Below are the code and all the weights of a small trained network. Each question names an input and a class and asks about switching units off, where a switched-off unit gives its printed mean instead of its output.

import numpy as np


def w(rows, s, z=0):
    codes = np.array(rows[::2]) - 128.0
    scale = np.full(codes.shape[1], s)
    scale[-1] = z or s
    return codes * scale


def f(y):
    return y / 2 * (1 + np.tanh(0.7978845608 * (y + 0.044715 * y**3)))


def log_softmax(a):
    a = a - a.max(-1, keepdims=True)
    return a - np.log(np.exp(a).sum(-1, keepdims=True))


def net(x, mask):
    res = np.array(x, float).reshape(1, 3) / 4 @ E
    y = f(res @ A[0][:, :-1].T + A[0][:, -1])
    res = res + np.where(mask, y, B[0][:, -1]) @ B[0][:, :-1]
    return log_softmax(res[-1] @ U[:, :-1].T + U[:, -1])


A, B = {}, {}
E = w([
[233,195,193,254,59,144,154],'x0',
[241,15,134,99,106,137,4],'x1',
[16,70,254,169,157,75,94],'x2',
],0.0085)
A[0] = w([
[153,49,110,115,109,145,100,111],'n1',
[88,181,152,154,203,106,172,101],'n2',
[149,66,139,62,113,142,102,123],'n3',
[146,100,121,119,147,179,55,109],'n4',
[168,141,63,93,95,130,124,159],'n5',
[191,165,206,200,134,169,110,126],'n6',
[145,91,109,125,87,144,129,77],'n7',
[124,153,91,119,122,133,194,95],'n8',
[162,126,75,114,102,133,148,249],'n9',
[147,32,103,179,116,95,77,98],'n10',
[124,100,70,85,198,123,137,116],'n11',
[161,130,75,106,153,170,147,123],'n12',
[98,102,81,77,158,108,130,116],'n13',
[83,91,223,136,144,92,137,105],'n14',
[101,94,66,80,159,75,96,147],'n15',
[87,129,92,67,148,127,84,118],'n16',
[94,77,192,131,97,64,104,134],'n17',
[169,156,180,178,132,115,125,95],'n18',
[180,140,143,85,163,108,47,92],'n19',
[183,159,136,184,91,124,160,119],'n20',
[168,152,49,120,76,132,111,104],'n21',
[84,97,109,91,172,150,109,136],'n22',
[172,180,83,125,172,169,108,97],'n23',
[71,197,102,87,206,123,192,111],'n24',
[160,142,128,209,50,107,146,121],'n25',
[55,108,73,107,103,144,174,100],'n26',
[173,169,154,192,88,129,136,133],'n27',
[102,110,164,175,179,59,78,105],'n28',
[72,102,82,93,118,140,122,90],'n29',
[58,238,123,111,131,135,248,159],'n30',
[184,147,158,171,107,162,157,94],'n31',
[160,129,74,112,126,181,121,109],'n32',
[134,149,41,138,128,170,179,95],'n33',
[80,123,177,148,136,111,87,82],'n34',
[105,158,131,108,138,189,80,246],'n35',
[115,126,84,88,171,57,124,98],'n36',
[83,159,152,141,106,131,199,90],'n37',
[153,142,62,102,142,192,129,121],'n38',
[175,59,117,114,110,143,106,161],'n39',
[154,144,73,104,106,164,151,91],'n40',
[162,97,158,99,132,163,107,115],'n41',
[189,98,133,141,116,151,55,136],'n42',
],0.013,0.014)
B[0] = w([
[235,67,103,158,126,134,122,170],'n1',
[176,83,127,192,126,151,106,175],'n2',
[173,70,100,136,120,107,147,177],'n3',
[192,104,108,150,138,122,118,164],'n4',
[71,134,184,152,143,149,114,190],'n5',
[74,93,89,52,66,74,147,182],'n6',
[154,114,59,169,148,148,1,132],'n7',
[153,128,105,183,141,159,63,158],'n8',
[80,113,192,124,124,125,175,223],'n9',
[177,87,126,185,121,145,100,171],'n10',
[80,129,99,69,98,95,123,177],'n11',
[56,114,159,168,130,147,87,168],'n12',
[107,135,93,57,100,92,124,177],'n13',
[60,167,165,148,137,168,67,188],'n14',
[77,100,97,114,71,105,175,199],'n15',
[91,148,82,70,75,68,128,178],'n16',
[71,181,181,161,133,184,101,190],'n17',
[63,124,60,70,111,112,75,152],'n18',
[212,96,95,167,140,108,74,159],'n19',
[96,117,112,108,81,94,120,172],'n20',
[88,143,142,142,131,165,91,174],'n21',
[84,115,115,109,75,116,141,183],'n22',
[102,175,128,121,141,169,35,159],'n23',
[187,36,99,179,123,122,138,204],'n24',
[88,104,83,81,73,76,131,172],'n25',
[150,117,102,142,107,89,101,167],'n26',
[104,116,105,100,102,73,140,177],'n27',
[65,171,177,133,167,152,60,174],'n28',
[118,122,47,90,88,117,72,159],'n29',
[229,71,131,214,123,115,156,250],'n30',
[89,137,92,98,99,82,89,159],'n31',
[88,140,160,160,158,157,57,163],'n32',
[95,134,131,172,174,148,49,174],'n33',
[90,187,130,136,161,174,35,160],'n34',
[78,142,212,142,99,82,236,214],'n35',
[116,123,78,89,93,121,93,159],'n36',
[147,73,96,205,131,101,64,165],'n37',
[62,159,162,138,154,164,82,176],'n38',
[171,80,148,213,151,118,162,188],'n39',
[71,158,133,129,156,165,26,162],'n40',
[163,89,109,166,143,132,130,152],'n41',
[172,59,99,217,104,125,166,184],'n42',
],0.0094,0.019)
U = w([
[107,117,73,86,86,77,136,127],'0',
[185,101,105,175,121,126,132,113],'1',
[91,141,161,142,134,174,90,132],'2',
[111,127,203,127,113,112,252,254],'3',
[157,151,137,108,140,151,147,100],'4',
[126,154,113,110,144,163,142,102],'5',
[179,155,125,129,162,151,136,98],'6',
[117,142,115,93,134,139,150,103],'7',
],0.02,0.0095)

Each question gives the input, the list of numbers given to net, and the class t.
The units are the neurons (one row each of A and B). Each row of codes is followed by its name. A weight is (code - 128) times the scale printed after its matrix; where a second scale follows, it is the last column's (A, B and U).
mask holds one flag per neuron, in row order. A switched-off neuron (its flag False) gives its mean, the last column of its row in B, instead of its output. The means were averaged over made-up inputs and are rounded, as every weight is.
A unit's drop is (log p(t) with every unit on - log p(t) with that unit switched off) / (log p(t) with every unit on - log p(t) with every unit switched off).
The circuit of an input: a set's keep is (log p(t) with only the set's units on - log p(t) with every unit switched off) / (log p(t) with every unit on - log p(t) with every unit switched off). Starting from the 12 units with the biggest drops (on a tie, the unit counted first), units are removed one at a time, each time the one whose removal leaves the highest keep (on an exact tie, the one counted first), for as long as the keep stays at least 0.8.
units of the circuit, in order: the units of the circuit, biggest drop first
top k neurons: the k neurons with the biggest drops, biggest first
drop when u is switched off: that unit's drop, to one decimal
input [-5,-8,-2], class 1: units of the circuit, in order -> n30
input [-5,6,5], class 1: top 4 neurons -> n10; n1; n39; n6
input [-4,-5,-5], class 1: top 2 neurons -> n30; n24
input [2,-7,7], class 1: top 4 neurons -> n30; n2; n24; n37
input [8,-8,-2], class 0: top 3 neurons -> n6; n25; n27
input [-2,-5,5], class 1: top 2 neurons -> n30; n24
input [3,-4,3], class 1: top 3 neurons -> n9; n37; n30
input [6,-8,6], class 1: top 2 neurons -> n30; n2
input [7,-7,-8], class 2: top 2 neurons -> n33; n40
input [-6,8,-3], class 1: top 2 neurons -> n39; n1
input [5,5,2], class 0: top 2 neurons -> n6; n30
input [5,-5,3], class 0: top 2 neurons -> n6; n25
input [7,-5,-8], class 2: top 3 neurons -> n33; n40; n23
input [4,0,4], class 0: units of the circuit, in order -> n6
input [5,-5,2], class 0: drop when n8 is switched off -> 0.0
input [-4,3,-5], class 2: drop when n32 is switched off -> 0.1
input [8,-6,7], class 0: drop when n6 is switched off -> 0.2
